Below are the code and all the weights of a small trained network. Each question names an input and a class and asks about switching units off, where a switched-off unit gives its printed mean instead of its output.

import numpy as np


def w(rows, s, z=0):
    codes = np.array(rows[::2]) - 128.0
    scale = np.full(codes.shape[1], s)
    scale[-1] = z or s
    return codes * scale


def norm(h):
    return h / np.sqrt((h * h).mean(-1, keepdims=True) + 1e-5)


def f(y):
    return y / 2 * (1 + np.tanh(0.7978845608 * (y + 0.044715 * y**3)))


def log_softmax(a):
    a = a - a.max(-1, keepdims=True)
    return a - np.log(np.exp(a).sum(-1, keepdims=True))


def net(x, mask):
    res = np.array(x, float).reshape(1, 8) / 4 @ E
    u = 0
    for l in range(4):
        y = f(norm(res) @ A[l][:, :-1].T + A[l][:, -1])
        res = res + np.where(mask[u : u + 10], y, B[l][:, -1]) @ B[l][:, :-1]
        u += 10
    return log_softmax(norm(res)[-1] @ U[:, :-1].T + U[:, -1])


A, B = {}, {}
E = w([
[188,135,124,176,149,105,163,214,119],'x0',
[126,128,125,127,128,128,126,128,127],'x1',
[119,85,130,158,36,141,2,200,154],'x2',
[86,206,92,222,41,158,159,98,10],'x3',
[218,98,38,75,134,160,80,85,90],'x4',
[130,127,130,127,125,125,131,126,126],'x5',
[128,127,128,127,122,121,128,127,124],'x6',
[133,86,185,95,118,136,150,173,48],'x7',
],0.0066)
A[0] = w([
[12,91,162,124,105,226,162,95,167,75],'L0N0',
[145,59,92,112,103,189,234,244,111,3],'L0N1',
[169,110,152,227,113,106,144,89,68,138],'L0N2',
[71,82,74,108,113,85,148,134,101,47],'L0N3',
[162,215,146,70,162,77,180,88,115,37],'L0N4',
[251,134,95,103,138,189,69,86,120,124],'L0N5',
[224,120,91,225,163,167,192,227,141,19],'L0N6',
[171,195,109,129,61,178,153,124,99,34],'L0N7',
[214,123,103,74,106,127,131,115,99,34],'L0N8',
[137,130,24,213,95,29,147,51,254,10],'L0N9',
],0.0058,0.002)
B[0] = w([
[91,123,98,130,94,45,149,74,126,208],'L0N0',
[123,80,162,154,71,156,170,79,143,178],'L0N1',
[158,153,49,122,119,193,126,177,178,218],'L0N2',
[118,137,106,99,154,174,150,119,157,107],'L0N3',
[180,181,190,125,135,154,111,130,112,209],'L0N4',
[96,111,134,173,150,53,103,125,85,250],'L0N5',
[134,118,44,84,1,76,187,54,178,214],'L0N6',
[43,179,100,94,135,126,64,150,81,183],'L0N7',
[136,83,89,166,176,82,101,133,134,165],'L0N8',
[119,22,108,186,217,214,162,162,178,229],'L0N9',
],0.0073,0.0024)
A[1] = w([
[44,149,166,168,123,77,200,183,187,208],'L1N0',
[116,155,46,90,194,118,214,15,152,254],'L1N1',
[145,153,136,178,84,143,59,96,188,49],'L1N2',
[109,131,91,30,134,95,122,56,157,153],'L1N3',
[62,44,153,30,99,165,173,136,50,97],'L1N4',
[254,99,175,160,194,48,118,202,167,248],'L1N5',
[129,185,117,180,71,180,140,137,78,118],'L1N6',
[210,130,97,122,145,235,102,81,137,55],'L1N7',
[202,78,76,86,130,154,89,126,75,63],'L1N8',
[106,98,139,166,98,135,103,7,100,140],'L1N9',
],0.0064,0.0019)
B[1] = w([
[172,64,40,154,128,36,77,64,53,224],'L1N0',
[176,145,162,184,100,165,58,154,140,255],'L1N1',
[185,176,165,186,162,194,105,179,151,142],'L1N2',
[136,118,132,55,44,118,110,146,123,169],'L1N3',
[200,36,140,185,121,223,153,158,254,174],'L1N4',
[38,175,88,87,100,153,146,174,94,232],'L1N5',
[27,89,133,68,206,140,151,148,116,205],'L1N6',
[109,98,135,172,158,47,158,135,129,140],'L1N7',
[54,102,140,235,135,122,95,69,133,170],'L1N8',
[194,91,78,75,152,173,157,108,194,171],'L1N9',
],0.0066,0.0053)
A[2] = w([
[82,130,114,35,120,110,165,151,180,32],'L2N0',
[187,79,77,128,175,84,63,73,1,52],'L2N1',
[79,48,186,198,170,156,196,138,142,125],'L2N2',
[87,154,232,157,126,42,133,161,157,174],'L2N3',
[96,98,126,171,47,158,108,149,78,183],'L2N4',
[103,97,155,184,58,198,16,194,161,84],'L2N5',
[195,194,203,129,235,156,192,91,59,226],'L2N6',
[141,114,136,169,116,181,114,68,128,139],'L2N7',
[146,91,154,107,127,72,146,168,163,4],'L2N8',
[69,113,144,194,98,65,181,122,122,52],'L2N9',
],0.007,0.0021)
B[2] = w([
[49,145,151,17,126,158,71,185,94,141],'L2N0',
[49,81,130,190,112,26,107,103,146,196],'L2N1',
[166,36,85,239,158,171,48,148,174,185],'L2N2',
[99,137,37,200,157,67,27,26,71,153],'L2N3',
[144,164,180,111,240,128,158,99,157,243],'L2N4',
[243,254,193,118,127,85,189,93,128,254],'L2N5',
[195,229,202,172,74,80,77,163,171,202],'L2N6',
[143,104,125,28,95,140,163,173,160,170],'L2N7',
[110,112,91,143,168,189,175,158,107,141],'L2N8',
[81,54,64,97,115,81,108,98,115,169],'L2N9',
],0.0059,0.0052)
A[3] = w([
[214,117,75,94,114,54,74,128,113,186],'L3N0',
[128,78,129,197,86,207,137,136,196,122],'L3N1',
[104,104,170,44,182,111,95,197,174,68],'L3N2',
[101,201,142,158,179,156,181,130,111,129],'L3N3',
[79,181,74,169,100,215,181,134,58,61],'L3N4',
[71,97,209,98,25,81,154,56,65,2],'L3N5',
[122,144,98,42,2,118,130,62,188,177],'L3N6',
[152,75,194,149,102,140,140,145,53,91],'L3N7',
[158,166,30,153,67,75,221,205,107,102],'L3N8',
[172,42,193,162,142,161,176,145,60,123],'L3N9',
],0.0072,0.0039)
B[3] = w([
[85,121,163,169,86,123,169,91,70,252],'L3N0',
[181,104,112,150,231,217,172,193,191,191],'L3N1',
[49,253,53,157,229,169,143,162,49,177],'L3N2',
[125,147,137,116,148,88,33,166,92,178],'L3N3',
[61,120,116,40,219,138,120,218,169,185],'L3N4',
[139,70,102,92,153,135,89,120,123,133],'L3N5',
[140,85,141,65,64,209,229,172,101,214],'L3N6',
[153,176,63,140,177,126,66,127,230,138],'L3N7',
[126,15,198,3,80,192,154,94,156,213],'L3N8',
[121,168,13,199,158,175,111,98,209,175],'L3N9',
],0.0064,0.0042)
U = w([
[59,17,44,213,94,11,38,33,60,121],'0',
[1,183,61,27,202,165,64,213,56,5],'1',
[232,70,48,214,188,212,116,154,230,58],'2',
[155,55,122,45,34,185,194,99,128,251],'3',
[239,217,199,149,45,71,85,114,97,38],'4',
],0.0098,0.003)

Each question gives the input, the list of numbers given to net, and the class t.
The units are the neurons (one row each of A and B). Each row of codes is followed by its name. A weight is (code - 128) times the scale printed after its matrix; where a second scale follows, it is the last column's (A, B and U).
mask holds one flag per neuron, layer by layer. A switched-off neuron (its flag False) gives its mean, the last column of its row in B, instead of its output. The means were averaged over made-up inputs and are rounded, as every weight is.
A unit's drop is (log p(t) with every unit on - log p(t) with that unit switched off) / (log p(t) with every unit on - log p(t) with every unit switched off).
The circuit of an input: a set's keep is (log p(t) with only the set's units on - log p(t) with every unit switched off) / (log p(t) with every unit on - log p(t) with every unit switched off). Starting from the 12 units with the biggest drops (on a tie, the unit counted first), units are removed one at a time, each time the one whose removal leaves the highest keep (on an exact tie, the one counted first), for as long as the keep stays at least 0.8.
units of the circuit, in order: the units of the circuit, biggest drop first
k most important neurons: the k neurons with the biggest drops, biggest first
top k neurons in layer l: the k neurons of layer l with the biggest drops, biggest first
input [4,4,4,7,5,-6,2,8], class 2: units of the circuit, in order	(L3N9; L3N7)
input [-2,-5,8,-2,1,-2,2,4], class 4: units of the circuit, in order	(L2N5)
input [-6,2,-2,1,4,-6,8,-7], class 2: 2 most important neurons	(L0N9; L1N0)
input [-5,3,-7,-2,-2,-5,-2,2], class 4: 2 most important neurons	(L0N4; L2N6)
input [4,2,5,6,5,-7,-6,-1], class 1: top 3 neurons in layer 1	(L1N0; L1N6; L1N1)
input [3,-5,-4,-6,5,-7,-1,3], class 1: 2 most important neurons	(L1N5; L1N0)
input [8,3,8,-6,-3,5,-3,3], class 3: top 2 neurons in layer 1	(L1N6; L1N5)
input [7,5,-2,3,-6,4,4,7], class 2: 2 most important neurons	(L0N1; L1N4)
input [-1,-2,6,0,-4,-8,2,-3], class 4: 2 most important neurons	(L2N5; L1N2)
input [3,5,3,-6,5,-4,-6,-4], class 1: units of the circuit, in order	(L1N5; L3N2)
input [8,-1,-3,-6,5,2,-8,-1], class 3: 3 most important neurons	(L0N6; L1N6; L1N5)
input [-5,-8,8,3,7,-3,-3,2], class 4: top 2 neurons in layer 1	(L1N0; L1N2)
input [-3,-4,3,5,1,-2,4,-7], class 2: 2 most important neurons	(L0N9; L1N5)
input [6,-8,3,4,6,0,0,-1], class 0: units of the circuit, in order	(L2N1)
input [3,1,-6,-5,-5,2,4,4], class 4: 4 most important neurons	(L2N6; L0N4; L0N5; L1N8)
input [-7,-5,1,-7,0,7,4,3], class 1: 3 most important neurons	(L3N2; L2N0; L0N6)
input [1,-5,-8,-5,6,-8,-6,3], class 4: 3 most important neurons	(L2N6; L1N0; L0N4)
input [4,-1,7,3,6,7,4,2], class 4: top 4 neurons in layer 2	(L2N5; L2N4; L2N3; L2N2)
input [3,2,5,-6,-1,2,5,-4], class 1: 2 most important neurons	(L1N5; L1N1)
input [-3,-4,0,-5,-1,3,3,4], class 1: 3 most important neurons	(L3N2; L2N0; L0N6)
input [-7,-1,3,-1,3,-6,3,8], class 2: units of the circuit, in order	(L1N4)
input [4,3,-6,-8,-7,-8,-8,5], class 1: 3 most important neurons	(L1N5; L2N0; L1N8)
input [-1,0,8,4,-3,6,6,8], class 2: top 2 neurons in layer 3	(L3N9; L3N7)
input [-2,-4,-6,-3,6,-6,-2,8], class 2: 2 most important neurons	(L1N4; L1N0)
input [6,0,-7,6,3,8,-7,-2], class 4: top 2 neurons in layer 3	(L3N3; L3N6)
input [-1,4,-6,7,-7,2,2,3], class 0: top 2 neurons in layer 1	(L1N0; L1N5)
input [-6,2,7,4,1,7,4,-5], class 4: units of the circuit, in order	(L2N5)
input [7,-8,-1,4,-5,-3,8,-2], class 3: top 3 neurons in layer 0	(L0N6; L0N2; L0N5)
